Here is a tiny trained network, its code and every weight. The questions are about switching its units off for an input and a class, where a switched-off unit gives its printed mean instead of its output.

import numpy as np


def w(rows, s, z=0):
    codes = np.array(rows[::2]) - 128.0
    scale = np.full(codes.shape[1], s)
    scale[-1] = z or s
    return codes * scale


def f(y):
    return np.maximum(y, 0)


def log_softmax(a):
    a = a - a.max(-1, keepdims=True)
    return a - np.log(np.exp(a).sum(-1, keepdims=True))


def net(x, mask):
    res = np.array(x, float).reshape(1, 4) / 4 @ E
    y = f(res @ A[0][:, :-1].T + A[0][:, -1])
    res = res + np.where(mask, y, B[0][:, -1]) @ B[0][:, :-1]
    return log_softmax(res[-1] @ U[:, :-1].T + U[:, -1])


A, B = {}, {}
E = w([
[173,147,79,156,253,207,130,63,128,204,101],'x0',
[63,74,153,173,174,41,116,99,225,197,71],'x1',
[116,69,88,76,137,74,194,95,56,188,102],'x2',
[126,132,117,125,126,135,141,171,153,173,144],'x3',
],0.016)
A[0] = w([
[186,171,157,186,130,161,40,186,187,74,90,98],'neuron 1',
[99,68,132,189,132,65,98,109,227,135,95,167],'neuron 2',
[133,207,161,186,120,169,69,133,207,71,150,116],'neuron 3',
[179,165,47,153,238,212,127,73,132,179,66,1],'neuron 4',
[54,69,192,199,162,49,83,110,182,180,80,176],'neuron 5',
[68,45,42,43,125,68,201,104,38,181,59,75],'neuron 6',
[49,113,166,60,60,86,114,205,130,55,153,56],'neuron 7',
[153,98,63,7,138,119,173,131,57,122,137,114],'neuron 8',
[88,90,183,127,99,62,160,191,132,82,108,29],'neuron 9',
[221,195,100,30,69,222,93,171,39,98,201,207],'neuron 10',
[128,168,183,159,137,167,35,158,175,106,125,122],'neuron 11',
[62,150,150,83,92,73,172,155,95,121,111,56],'neuron 12',
],0.011,0.0043)
B[0] = w([
[179,83,147,86,99,69,97,115,213,183,143,191],'neuron 1',
[70,216,130,167,147,104,88,136,58,68,172,214],'neuron 2',
[241,84,164,53,73,98,107,93,162,179,166,197],'neuron 3',
[62,44,33,82,178,203,175,93,165,44,45,222],'neuron 4',
[114,171,155,245,146,89,56,147,67,87,167,236],'neuron 5',
[215,98,205,73,75,49,119,89,203,189,194,224],'neuron 6',
[87,94,69,59,169,245,216,69,122,93,75,218],'neuron 7',
[176,139,128,105,122,40,69,85,135,170,147,192],'neuron 8',
[81,89,86,100,179,170,147,58,164,102,99,190],'neuron 9',
[52,222,160,179,201,88,39,180,50,73,187,254],'neuron 10',
[176,87,135,99,74,85,137,163,153,170,128,183],'neuron 11',
[107,98,74,82,173,173,148,112,144,139,120,175],'neuron 12',
],0.011,0.032)
U = w([
[58,229,148,227,151,86,59,167,70,85,182,181],'0',
[233,77,171,67,74,37,141,114,219,235,175,95],'1',
[26,55,37,85,176,251,220,101,194,75,50,3],'2',
],0.013,0.0061)

Each question gives the input, the list of numbers given to net, and the class t.
The units are the neurons (one row each of A and B). Each row of codes is followed by its name. A weight is (code - 128) times the scale printed after its matrix; where a second scale follows, it is the last column's (A, B and U).
mask holds one flag per neuron, in row order. A switched-off neuron (its flag False) gives its mean, the last column of its row in B, instead of its output. The means were averaged over made-up inputs and are rounded, as every weight is.
A unit's drop is (log p(t) with every unit on - log p(t) with that unit switched off) / (log p(t) with every unit on - log p(t) with every unit switched off).
The circuit of an input: a set's keep is (log p(t) with only the set's units on - log p(t) with every unit switched off) / (log p(t) with every unit on - log p(t) with every unit switched off). Starting from all 12 units, units are removed one at a time, each time the one whose removal leaves the highest keep (on an exact tie, the one counted first), for as long as the keep stays at least 0.8.
circuit, biggest first: the units of the circuit, biggest drop first
top k neurons: the k neurons with the biggest drops, biggest first
drop when u is switched off: that unit's drop, to one decimal
input [7,-6,-4,-4], class 2: circuit, biggest first : (neuron 4)
input [3,-6,-7,1], class 1: top 4 neurons : (neuron 3; neuron 1; neuron 5; neuron 2)
input [3,1,3,-8], class 1: top 3 neurons : (neuron 7; neuron 10; neuron 6)
input [-7,-6,4,7], class 2: top 3 neurons : (neuron 7; neuron 5; neuron 12)
input [-6,4,-1,7], class 2: top 2 neurons : (neuron 7; neuron 10)
input [-1,-7,8,1], class 1: top 2 neurons : (neuron 6; neuron 8)
input [8,-6,8,-6], class 1: top 4 neurons : (neuron 6; neuron 8; neuron 7; neuron 9)
input [-6,5,4,3], class 2: top 4 neurons : (neuron 10; neuron 7; neuron 9; neuron 12)
input [-8,2,-7,2], class 2: top 2 neurons : (neuron 7; neuron 6)
input [8,8,4,8], class 0: top 3 neurons : (neuron 5; neuron 2; neuron 7)
input [-4,6,5,5], class 0: top 2 neurons : (neuron 5; neuron 2)
input [-2,4,-5,-6], class 1: top 2 neurons : (neuron 10; neuron 3)
input [3,-3,-4,1], class 1: top 3 neurons : (neuron 5; neuron 2; neuron 3)
input [-8,-7,1,-8], class 2: circuit, biggest first : (neuron 7)
input [-7,-2,-5,-8], class 2: top 2 neurons : (neuron 7; neuron 6)
input [3,8,6,-4], class 0: drop when neuron 4 is switched off : 0.0
input [-6,-3,-1,-4], class 2: drop when neuron 7 is switched off : 0.2
input [3,-2,4,-2], class 1: drop when neuron 7 is switched off : 0.2
